q199_q795: [39, 6, 13, 4, -17, 4, -5, 1, 2, -23, 0, 26, 8, -18, -2, 3, 5, 3, -20, 10, 1, -22, 8, 14, -11, 10, -14, -10, 7, -11, -5]
q150_q381: [43, -23, 31, -11, -5, -4, 7, 14, 19, -34, -2, 32, 7, -22, -5, 18, -12, -2, 5, 8, 4, -34, -8, 1, 4, -3, -49, -17, 9, -5, -17]
q985_q919: [0, 8, -45, -20, -32, 16, -10, -21, 4, -12, 29, 9, -5, -8, -32, 30, -44, 3, 8, -1, -11, -30, 4, -17, -18, -6, 32, 2, 26, -17, -9]
q297_q326: [-29, 8, -6, -20, 30, -17, -25, 20, -15, 2, 6, -4, -30, -50, 3, 5, -18, 44, -1, 22, -16, 15, -6, -7, 4, -2, 13, 5, 4, 18, -23]
q150_q381: [20, -49, 24, -13, 19, -12, -17, 23, 16, -18, 0, 37, -5, -24, 24, -14, -15, 6, -7, 15, -8, 14, -40, 6, -4, 5, -44, -9, 8, -3, -28]
q199_q795: [-5, 9, 1, 12, -6, 6, 2, 14, 2, 4, -7, 3, -5, 16, 3, 6, -6, 20, 11, -6, -19, 1, 21, 36, 34, -22, 24, -16, 0, 12, 1]
q297_q326: [12, -12, 1, -20, 37, 8, 0, -15, 1, 11, 7, 8, 16, 9, -8, 10, -14, 2, 1, 21, -3, -20, -19, -21, 4, -5, -3, 19, 25, 5, -24]
q985_q919: [-21, 8, -49, 6, -12, -1, 9, -19, -6, -14, 14, -32, 8, 11, -15, 8, -2, 3, -13, -14, -23, 8, 17, -13, -20, 18, 55, 19, -2, -24, 23]
q985_q919: [-40, -22, 18, -3, 19, -31, 39, 48, 6, -2, -11, -31, -6, 33, 33, 7, 37, 21, 26, -36, -15, 37, 31, 17, 48, -22, 6, 12, -27, 20, 22]
q150_q381: [23, -10, 47, -5, 34, 27, -3, 11, 11, -3, 8, 49, 16, -2, 39, 18, 31, -9, -15, 15, 14, -8, 7, 25, 36, -13, -11, 23, 15, 6, -40]
q150_q381: [-13, -14, -29, -35, 11, 1, -18, -7, 0, 35, 21, 19, -14, 33, -8, 7, -34, 26, 12, 6, -23, -9, -11, -1, 3, -25, 29, 7, 35, 7, -16]
q297_q326: [22, -31, 40, -1, 50, 21, 7, -3, 15, -10, 6, 38, 32, 10, 36, 10, 34, -23, -27, 14, 9, -1, -7, 7, 22, 6, -13, 34, 9, -10, -29]
q150_q381: [37, -3, 7, 15, 27, -28, 37, 4, -4, -12, -14, -27, 37, 45, 14, -6, 65, 13, -33, -7, -25, -11, 27, 16, -16, 27, 22, 24, -1, -19, 36]
q297_q326: [-10, -21, 24, -10, 62, 6, 2, -17, 12, 45, 5, 28, 4, 55, 14, 9, 25, -20, -9, 7, 1, -18, -7, 8, 22, -12, 11, 22, 7, -2, -4]
q985_q919: [22, -12, -15, -15, 4, 40, -8, -67, -7, 48, 21, 60, 34, 88, -19, -15, -1, -13, -43, 12, -2, -26, 4, -4, 4, -6, 18, 16, 31, -13, 0]
q985_q919: [-26, 2, -6, -14, -19, -13, -41, 5, -1, 40, 7, 5, -49, -23, 11, -27, -14, -19, 19, -1, 29, 22, -43, -10, -44, -1, -23, -15, -4, 4, -3]
q297_q326: [-5, 12, -38, -3, -29, -30, 30, 7, 3, -34, -1, -50, -5, -4, -45, 32, -25, 21, 27, -21, -28, -32, 26, -16, -13, 1, 24, -13, -4, -12, 34]
q199_q795: [-3, 26, 42, 15, -1, -18, -8, 18, 7, 38, -23, -12, -34, -8, 14, -9, 31, -34, 30, -8, 42, -11, -12, 17, -13, -9, -35, -25, -23, 14, 16]
q715_q611: [-27, 4, 11, 1, 7, -7, 14, 1, -9, 14, -10, -11, -3, 16, -4, -6, 13, 5, 4, -10, 7, 13, 18, -7, 28, -9, -9, -2, -23, 18, 16]
q715_q611: [-27, -21, -21, -18, -1, -7, -17, 26, 20, -11, 17, 0, -33, -29, 7, 25, -44, 9, 34, -5, -19, 8, -22, 4, 1, -17, 18, -5, 12, -3, -23]
q199_q795: [-44, -14, -18, -15, -12, -6, 2, -10, -13, 5, 8, 2, -10, 9, -12, -16, -11, 11, -10, -13, -1, 33, 9, -29, 11, 1, -7, 1, -22, 6, 16]
q985_q919: [14, 8, 22, -8, -2, 25, -7, -6, 2, -12, 8, 44, 3, -19, -9, 22, -10, 4, -10, 15, 9, -27, 17, 5, 31, -13, -14, -6, 7, 7, -25]
q297_q326: [-10, -17, -13, -11, -20, -17, 2, -9, 13, 8, 8, 12, -18, 28, -19, 4, -11, -10, 5, -19, -7, -17, 0, -4, -15, -1, -3, -17, -8, -18, 28]
q985_q919: [5, -14, -10, -11, 26, 15, -9, -34, 7, 12, 22, 43, 10, 34, -9, 15, 1, -4, -37, 12, -19, -28, 7, 5, 1, 5, 34, 17, 18, -26, -3]
q150_q381: [-19, 9, -10, 3, -7, -17, 5, -1, -9, 20, -7, -12, -13, 28, -11, -11, 6, 16, 0, -12, -12, 4, 18, 9, 4, -5, 16, -12, -13, 6, 29]
q297_q326: [-45, -35, 1, 1, -2, -17, 1, 50, 13, -12, -7, -26, -25, -21, 35, -12, -18, 6, 43, -22, -6, 65, -25, 6, 22, -16, -16, -8, -20, 19, -10]
q199_q795: [-64, 12, -54, -31, 21, -31, 15, -10, -22, 36, 15, -54, -17, 42, -25, 11, -2, 37, 14, -18, -28, 8, 24, -35, -3, -9, 62, 29, 0, 10, 33]
q150_q381: [-31, 9, -13, 22, -22, 6, 10, 1, -11, -5, -16, -28, 0, 0, -15, -15, -22, 9, 15, -13, -6, 32, 12, -1, 31, -8, 3, -21, -25, 19, 14]
q985_q919: [-28, 7, -38, 10, 8, 22, 6, -23, 13, -31, 21, -8, 6, -10, -26, 49, -27, -7, -6, -4, -29, -21, 23, -4, 16, 4, 67, 14, 1, -29, -1]
q199_q795: [17, -3, -23, -12, 10, 1, -27, -3, -5, 23, 9, 21, -6, 18, 0, -9, -24, 36, -10, 20, -34, -9, -12, 26, -10, -9, 36, -4, 37, 0, -17]
q297_q326: [4, -2, -3, -6, 2, -2, -1, 8, 6, 14, 0, -10, -4, 10, 6, 2, -6, -4, 24, -2, 2, -4, -15, 2, -7, -12, 1, 2, 14, 6, -7]
q297_q326: [5, 4, 3, -1, -20, 34, 7, -15, -7, -4, 5, 19, 22, 10, -5, 1, -7, -6, -3, -1, 15, 4, 15, -8, 29, -12, -10, 4, 4, 11, -14]
q150_q381: [-30, -3, -22, -6, 35, 13, -38, 14, -6, 22, 17, -14, -14, -28, 48, -12, -5, 4, 4, 17, -4, 53, -40, 5, -17, 1, 44, 38, 24, 6, -44]
q985_q919: [-22, 11, 45, 3, -20, -25, -4, 63, -1, -18, -26, -23, -42, -80, 21, -7, -4, 7, 49, -8, 36, 34, -10, 0, 19, -17, -70, -34, -36, 42, -14]
q715_q611: [-25, -32, 24, -19, 22, -30, -2, 43, 21, 15, -3, -2, -35, -2, 30, 5, 0, -3, 41, -13, 5, 15, -27, 7, 9, -22, -27, -5, -7, 14, -8]
q199_q795: [8, 10, 16, 13, -18, -7, 1, 1, 7, 5, -9, -5, -10, -5, 2, -6, 17, -30, 8, -10, 25, -9, -5, 4, -20, 6, -23, -14, -16, -6, 17]
q715_q611: [11, -12, 7, -11, 37, -14, -4, 17, 4, 8, 3, -4, 0, 2, 26, 3, 17, 10, 0, 10, -10, 1, -17, 9, -13, 2, 11, 22, 19, -1, -15]
q297_q326: [-29, -25, 12, -10, 34, -19, -23, 24, 8, 19, 4, 12, -31, -10, 35, -11, 6, 3, 1, 3, -5, 32, -27, 12, -2, -1, -1, 5, -6, 2, -11]
q150_q381: [20, 33, -19, 3, -48, 9, 1, -23, -10, -6, 7, 18, 2, 12, -37, 11, -6, 15, -19, -4, -8, -39, 42, 11, -6, -1, 21, -20, 5, -11, 22]
q715_q611: [-37, -3, -41, -37, 23, -5, -6, -3, 10, 19, 37, 4, -24, 26, -9, 50, -20, 21, 15, -7, -34, -28, 16, 0, 4, -24, 74, 27, 29, -12, -6]
q297_q326: [-1, 35, -19, 23, -14, 19, 23, -45, -13, 30, -9, -22, 25, 64, -35, -2, 13, -17, -5, -13, 2, -26, 33, -1, 9, -3, 35, -2, -6, -2, 39]
q150_q381: [-15, 1, -42, -18, -2, 2, -10, 2, -3, 8, 18, -26, -6, -3, 3, 8, -24, 10, 21, -1, -11, 12, -17, -15, -21, -6, 37, 22, 27, 0, -15]
q199_q795: [31, 2, 4, -25, -19, -6, -9, 13, 1, -12, 11, 29, -9, -16, -5, 15, -11, 25, 0, 9, -4, -29, 7, 7, -9, -10, -12, -8, 24, 1, -16]
q150_q381: [10, -32, 13, -3, 19, 3, 8, 1, 10, -14, -9, 7, 15, -2, -6, -3, -26, -3, 9, 10, -5, 1, -25, -13, 19, -3, -34, -7, 2, 6, -16]
q199_q795: [33, 18, 20, -3, 5, 2, 10, 8, -6, -18, -2, 8, 16, -13, 1, 17, 20, 19, -12, 12, 1, -26, 25, 8, 10, -1, -4, 7, 11, 6, -10]
q150_q381: [-30, 1, -10, -1, 5, 7, 2, 6, -3, 12, 0, -21, -5, 3, 5, 1, -12, 1, 23, -7, 2, 22, -4, -7, 19, -15, 11, 7, -3, 16, -7]
q150_q381: [11, -24, -33, 3, 11, -9, 16, -15, -13, 0, -2, -10, 34, 59, -3, -28, 7, 34, -34, -2, -46, 20, 9, 6, -4, 16, 36, 15, 12, -12, 22]
q297_q326: [-14, 37, -91, -18, -25, 19, 7, -44, -24, 2, 35, -41, 20, 28, -42, 28, -25, 25, -6, -5, -30, -21, 33, -32, -29, 3, 98, 40, 39, -18, 11]
q985_q919: [-22, -20, -20, -13, 0, -32, -7, 8, 10, 41, -3, -23, -30, 36, -1, -17, -16, -6, 35, -16, -7, 7, -35, -3, -30, -10, 0, -13, 3, 1, 22]
q985_q919: [15, 36, 27, 14, -20, 32, 6, -17, -22, -2, -10, 24, 20, -4, -13, -6, 14, 6, -22, 10, 24, -8, 40, 5, 40, -8, -20, -11, -12, 23, -4]
q715_q611: [-7, -6, 32, 9, 29, -5, 15, 12, 14, 10, -14, -16, 0, 6, 15, 8, 21, -29, 23, -6, 19, -3, -11, 1, 14, -7, -20, 4, -14, 8, 1]
q715_q611: [-2, 2, -2, 2, 1, -19, 16, 21, 17, -16, 2, -30, -9, -6, 10, 28, 18, -13, 23, -18, -2, -13, 5, 5, -18, 2, 16, 10, -3, -15, 13]
q715_q611: [3, -12, -24, 2, -35, -40, -9, 23, -7, -37, -4, -9, -20, -33, -5, -25, -12, 38, -20, -7, -31, 26, 0, 6, -36, 28, -5, -25, -15, -16, 25]
q715_q611: [-39, 15, -3, 16, 35, 13, -12, -11, 1, 39, 7, -6, -11, 23, 27, 2, 32, -24, -8, -4, 4, 18, 4, 20, 6, -1, 53, 26, -7, -6, 4]
q199_q795: [-24, 2, 5, 7, 11, -16, 16, 33, 14, -31, -10, -35, -16, -38, -4, 32, -16, 8, 36, -9, -11, -2, 7, 2, 24, -10, 5, -10, -17, 8, -2]
q297_q326: [-15, -3, 18, 23, -6, 13, -18, 1, -9, 24, -16, 9, -5, -1, 25, -48, 8, -16, -6, 1, 22, 51, -20, 13, 11, 2, -26, -14, -22, 17, -3]
q985_q919: [11, -9, 0, -18, -21, -25, 1, 9, -11, -19, -6, -3, -6, -26, -18, -17, -16, 23, -1, 3, 2, 4, -8, -28, -18, 10, -46, -17, -6, 8, 6]
q715_q611: [-23, 8, -25, -22, -27, 35, -40, -31, -10, 20, 22, 52, -22, -13, -36, 0, -69, 16, -3, 18, -1, -6, -4, -11, 22, -23, 3, -24, 15, 14, -28]
q199_q795: [-5, -21, -3, -23, 37, 40, -15, -22, -6, 35, 21, 45, 22, 41, 19, -5, -10, 10, -17, 21, -6, 14, -10, 1, 36, -22, 21, 33, 36, 14, -43]
q715_q611: [-37, 29, 7, 8, 30, -3, -16, 11, 3, 19, 1, -23, -32, -35, 14, 20, 11, -15, 17, 4, 14, 1, -4, 5, -2, -3, 26, 9, -11, 5, -7]
q715_q611: [2, 12, -30, -36, -72, -45, -8, 13, -21, 1, 18, 16, -37, 10, -15, -15, 13, 49, -22, -24, -12, -4, 40, 1, -47, 6, 2, -18, -3, -10, 45]
q199_q795: [5, 18, -29, -8, -37, -31, -3, 7, -2, -7, 5, -10, -27, -1, -26, 10, -10, 27, 3, -12, -24, -28, 21, 10, -33, 3, 23, -23, 2, -15, 32]
q985_q919: [-36, 35, 0, 6, -27, 5, -3, -8, -18, 31, -4, -2, -22, 12, -12, -9, 8, 2, 5, -15, 19, 10, 32, 4, 22, -16, 6, -16, -25, 21, 22]
q715_q611: [-24, -8, 10, 5, 37, 3, -13, 29, 10, 6, -2, -18, -13, -29, 38, 5, -2, -7, 26, 7, 3, 31, -29, 11, 12, -9, 11, 15, 3, 13, -32]
q199_q795: [-27, -13, -47, -24, 13, 4, 3, -17, -23, -4, 21, 5, 15, 26, -18, 1, -24, 58, -30, 6, -48, 20, 28, -16, 26, -3, 52, 24, 16, 4, -3]
[-37, 21, -59, -25, -48, 0, -22, -4, -9, 20, 24, -16, -37, -4, -27, 10, -53, 20, 35, -13, -9, 1, 1, -14, -19, -23, 38, -10, 18, 7, 1] : q150_q381
[-9, 0, -15, -5, 19, -19, 7, 4, -19, 14, -11, -44, 8, 7, 1, -23, 3, 21, 7, 4, -7, 25, -15, -22, -13, 7, 2, 14, 3, 16, 5] : q199_q795
[-18, 17, 19, 14, -11, -13, 10, 28, 4, -9, -16, -31, -19, -31, 7, 7, 10, -9, 31, -15, 18, 10, 7, 4, 10, -7, -17, -14, -27, 14, 9] : q150_q381
[-54, -12, 3, -12, 16, 2, -23, 12, 16, 34, 11, 14, -44, -1, 14, 12, -21, -14, 32, -8, 7, 15, -19, 9, 21, -28, 9, -6, -7, 11, -14] : q715_q611
[0, 19, -1, 0, -18, 10, -15, 17, 12, -8, 5, -5, -23, -41, -1, 27, -27, -9, 37, 2, 11, -17, -9, 9, -2, -17, 3, -13, 11, 5, -23] : q985_q919
[41, 31, 32, -17, 12, 14, -21, -22, -15, 27, -3, 33, 3, -21, -19, -1, -1, -2, -10, 38, 35, -48, -11, -16, -11, -4, -42, -6, 22, 19, -27] : q715_q611
[-7, 3, -19, 11, -36, -11, 14, 10, -6, -22, -9, -26, 1, -2, -13, -9, -12, 16, 8, -18, -13, 17, 15, 0, 3, 2, 2, -17, -15, 2, 22] : q150_q381
[-17, 11, -8, 3, 49, 9, 1, -30, -8, 11, 9, -5, 14, 10, -5, 13, 21, -5, -32, 15, -9, -10, 11, -13, 2, 17, 43, 34, 1, -13, 2] : q199_q795
[17, -8, 20, 17, 11, -9, 25, 13, 1, -26, -22, -27, 23, -11, 3, -6, 11, -4, 6, 0, 3, 7, -4, -7, 9, 10, -29, -2, -14, 6, 4] : q715_q611
[15, -4, 2, 3, 0, -36, -5, 38, 6, -20, -15, -22, -20, -35, 6, -3, -10, 25, 17, 4, -20, -1, -16, 16, -22, 6, -9, -21, 1, 0, 2] : q150_q381
[-25, -37, -6, -24, 11, 15, -8, 22, 1, -9, 9, 23, -2, -6, 10, 2, -51, 40, 18, 7, -24, 36, -10, 1, 57, -33, -4, 0, 16, 29, -44] : q199_q795
[9, -24, -10, 12, 16, 2, -10, 1, -4, -15, -6, -1, 16, -11, 12, -28, -15, 13, -20, 16, -22, 33, -27, 3, -6, 19, 2, 2, 6, -5, -14] : q150_q381
[-24, -10, -35, -1, 20, -1, 7, -33, -7, 24, 2, -25, 12, 42, -25, -11, -17, -4, -2, -1, -17, 5, -12, -26, -6, 7, 26, 11, 2, -6, 18] : q297_q326
[14, 27, 15, 3, -25, -26, 8, 22, 2, -15, -11, -13, -20, -24, -11, 16, 15, 7, 13, -10, 7, -30, 23, 11, -14, 0, -14, -23, -13, 0, 22] : q199_q795
[-19, 31, 27, 0, -8, 0, -20, 7, -7, 22, -3, 25, -36, -23, -1, 4, 8, 3, 0, 3, 22, -9, 19, 16, 17, -15, -12, -22, -19, 18, 1] : q985_q919
[-7, 7, -12, -30, 4, 5, -4, -7, -2, 30, 21, 19, -9, 34, -4, 23, 0, 15, 6, -2, -6, -25, 18, 4, 8, -24, 31, 15, 25, 4, -6] : q199_q795
[-16, -21, -22, -19, 22, 8, 3, -13, -2, 4, 12, 13, 9, 26, -18, 11, -33, 27, -4, 7, -32, -3, 4, -9, 30, -14, 25, 8, 16, 4, -11] : q715_q611
[-15, 14, -4, -10, -31, 4, 9, -5, -19, -16, 5, 8, 0, -12, -20, 2, -3, 22, -13, -7, 6, 6, 38, -18, 22, -3, -11, -5, -16, 12, 9] : q985_q919
[3, 27, -22, 10, 14, 16, 2, -34, -14, 27, 15, -1, 22, 50, 10, 1, 50, -6, -43, -1, -8, -7, 32, 15, -17, 15, 70, 40, 13, -22, 19] : q715_q611
[-8, 11, -5, 21, -27, 12, 20, -20, 10, 5, 1, -11, 9, 36, -5, 7, 26, -45, 3, -30, 19, -8, 20, 2, -6, 4, 13, 3, -19, -19, 33] : q199_q795
